Below is a small trained network, with its code and all its weights. Each question gives an input and a class and asks what happens when units are switched off, that is, made to give their printed mean instead of their output.

import numpy as np


def w(rows, s, z=0):
    codes = np.array(rows[::2]) - 128.0
    scale = np.full(codes.shape[1], s)
    scale[-1] = z or s
    return codes * scale


def f(y):
    return y / 2 * (1 + np.tanh(0.7978845608 * (y + 0.044715 * y**3)))


def log_softmax(a):
    a = a - a.max(-1, keepdims=True)
    return a - np.log(np.exp(a).sum(-1, keepdims=True))


def net(x, mask):
    res = np.array(x, float).reshape(1, 6) / 4 @ E
    y = f(res @ A[0][:, :-1].T + A[0][:, -1])
    res = res + np.where(mask, y, B[0][:, -1]) @ B[0][:, :-1]
    return log_softmax(res[-1] @ U[:, :-1].T + U[:, -1])


A, B = {}, {}
E = w([
[88,161,117,71,201,44,14],'x0',
[110,180,49,160,202,110,206],'x1',
[130,135,127,142,127,132,115],'x2',
[5,98,137,173,83,89,140],'x3',
[181,20,68,170,142,76,94],'x4',
[141,134,131,119,111,100,143],'x5',
],0.012)
A[0] = w([
[176,39,36,155,114,100,93,68],'N1',
[139,81,112,149,80,182,177,61],'N2',
[5,66,143,199,109,84,151,49],'N3',
[138,86,139,125,108,151,81,61],'N4',
[188,57,113,152,148,117,98,75],'N5',
[123,164,48,157,169,100,174,33],'N6',
[158,97,127,203,68,191,207,103],'N7',
[183,111,133,148,111,188,175,95],'N8',
[115,134,121,149,177,126,156,3],'N9',
[215,155,126,74,163,163,118,34],'N10',
[136,156,111,131,112,107,113,39],'N11',
[64,195,174,99,112,147,137,47],'N12',
[131,184,92,158,170,114,160,69],'N13',
[103,166,85,66,172,68,50,91],'N14',
[214,140,143,108,163,150,126,53],'N15',
[140,252,184,113,114,171,113,91],'N16',
[87,110,124,117,107,109,139,29],'N17',
[125,96,127,112,130,149,166,13],'N18',
[207,111,97,89,156,156,114,61],'N19',
[119,139,111,76,174,97,73,56],'N20',
[49,118,128,161,78,101,112,30],'N21',
[97,137,34,141,180,97,205,80],'N22',
[142,108,187,74,85,142,90,28],'N23',
[149,13,54,176,146,70,118,61],'N24',
[181,141,106,113,136,176,101,56],'N25',
[84,200,167,88,99,169,161,70],'N26',
[181,137,128,81,169,141,127,37],'N27',
[147,88,196,128,87,119,81,56],'N28',
[114,189,179,115,154,144,138,40],'N29',
[89,100,118,132,122,161,133,32],'N30',
[119,156,62,137,180,136,166,12],'N31',
[142,54,220,71,59,145,63,84],'N32',
[92,118,123,44,165,71,41,86],'N33',
[146,78,128,158,129,93,122,32],'N34',
[110,167,149,119,186,58,98,104],'N35',
[133,152,123,189,140,166,87,70],'N36',
[120,107,178,132,111,141,99,35],'N37',
[81,105,142,164,105,96,128,43],'N38',
],0.014,0.0057)
B[0] = w([
[52,35,109,69,149,135,180,233],'N1',
[127,132,182,195,115,101,139,198],'N2',
[167,254,77,99,190,44,98,221],'N3',
[123,132,119,125,99,166,138,167],'N4',
[101,96,117,85,137,132,187,204],'N5',
[171,137,100,141,80,209,77,185],'N6',
[89,106,217,225,114,92,135,244],'N7',
[123,123,195,194,154,85,109,202],'N8',
[153,129,116,130,112,151,130,140],'N9',
[144,211,95,104,181,71,119,201],'N10',
[141,133,129,141,139,137,145,126],'N11',
[102,64,120,66,154,137,186,188],'N12',
[188,111,102,120,76,184,86,172],'N13',
[114,116,220,192,107,113,141,235],'N14',
[147,218,107,105,165,57,94,189],'N15',
[70,60,113,57,140,127,164,211],'N16',
[135,175,113,116,146,113,131,141],'N17',
[140,131,143,153,126,116,140,136],'N18',
[132,196,87,100,170,69,112,193],'N19',
[123,117,190,169,118,108,133,197],'N20',
[168,207,101,93,178,68,129,179],'N21',
[173,138,99,120,48,205,38,205],'N22',
[152,116,79,138,92,185,104,189],'N23',
[67,38,121,66,148,154,208,242],'N24',
[144,179,112,120,173,108,128,169],'N25',
[59,50,127,81,174,145,162,199],'N26',
[130,175,92,129,137,96,142,171],'N27',
[172,132,92,130,72,195,91,194],'N28',
[109,65,104,104,132,127,181,166],'N29',
[134,140,116,136,128,111,111,137],'N30',
[151,130,101,140,103,183,93,171],'N31',
[181,155,83,147,71,214,58,250],'N32',
[129,127,207,205,131,128,142,241],'N33',
[108,75,118,110,156,138,144,163],'N34',
[130,116,180,170,106,120,141,197],'N35',
[131,126,122,129,105,112,140,128],'N36',
[157,109,100,131,103,141,120,157],'N37',
[133,208,98,107,176,95,125,163],'N38',
],0.011,0.018)
U = w([
[112,121,255,235,110,91,137,116],'0',
[54,50,102,4,145,148,190,247],'1',
[193,142,65,124,43,248,59,146],'2',
[157,237,71,72,186,6,111,30],'3',
],0.0094,0.0012)

Each question gives the input, the list of numbers given to net, and the class t.
The units are the neurons (one row each of A and B). Each row of codes is followed by its name. A weight is (code - 128) times the scale printed after its matrix; where a second scale follows, it is the last column's (A, B and U).
mask holds one flag per neuron, in row order. A switched-off neuron (its flag False) gives its mean, the last column of its row in B, instead of its output. The means were averaged over made-up inputs and are rounded, as every weight is.
A unit's drop is (log p(t) with every unit on - log p(t) with that unit switched off) / (log p(t) with every unit on - log p(t) with every unit switched off).
The circuit of an input: a set's keep is (log p(t) with only the set's units on - log p(t) with every unit switched off) / (log p(t) with every unit on - log p(t) with every unit switched off). Starting from the 12 units with the biggest drops (on a tie, the unit counted first), units are removed one at a time, each time the one whose removal leaves the highest keep (on an exact tie, the one counted first), for as long as the keep stays at least 0.8.
units of the circuit, in order: the units of the circuit, biggest drop first
k most important neurons: the k neurons with the biggest drops, biggest first
drop when u is switched off: that unit's drop, to one decimal
input [-5,-2,7,6,-4,5], class 3: units of the circuit, in order : (N3)
input [1,-6,-1,6,6,-5], class 1: 2 most important neurons : (N24 N1)
input [6,2,6,-6,2,-3], class 0: 2 most important neurons : (N14 N33)
input [5,-6,4,0,-5,1], class 2: 4 most important neurons : (N32 N7 N23 N28)
input [3,-6,5,0,-5,-6], class 2: 3 most important neurons : (N32 N24 N1)
input [8,8,-1,1,-2,-2], class 0: 3 most important neurons : (N14 N33 N35)
input [3,-7,-7,-4,-8,-6], class 1: 2 most important neurons : (N16 N26)
input [7,8,-8,-7,-7,4], class 2: 2 most important neurons : (N13 N22)
input [-7,-8,4,8,4,-2], class 2: 3 most important neurons : (N32 N28 N10)
input [2,-1,7,7,-6,8], class 3: 3 most important neurons : (N3 N21 N24)
input [-3,-7,2,7,-3,4], class 2: 3 most important neurons : (N32 N28 N23)
input [1,8,0,6,6,8], class 2: 2 most important neurons : (N22 N6)
input [4,-1,7,-5,5,4], class 1: 3 most important neurons : (N1 N3 N24)
input [6,3,-4,-5,-5,7], class 0: units of the circuit, in order : (N14)
input [7,5,7,-4,7,-3], class 0: 4 most important neurons : (N14 N33 N20 N35)
input [6,-3,-4,-3,-6,-5], class 0: 3 most important neurons : (N33 N14 N24)
input [-2,0,-4,6,6,7], class 1: 2 most important neurons : (N24 N1)
input [-5,-3,-4,-6,0,-7], class 3: drop when N10 is switched off : 0.3
input [7,6,-3,6,-4,8], class 0: drop when N14 is switched off : 1.0
input [4,8,-2,-3,3,7], class 2: drop when N19 is switched off : 0.0
input [-3,-5,6,8,3,0], class 3: drop when N3 is switched off : 0.4
input [-5,6,2,5,-4,-4], class 2: units of the circuit, in order : (N22)
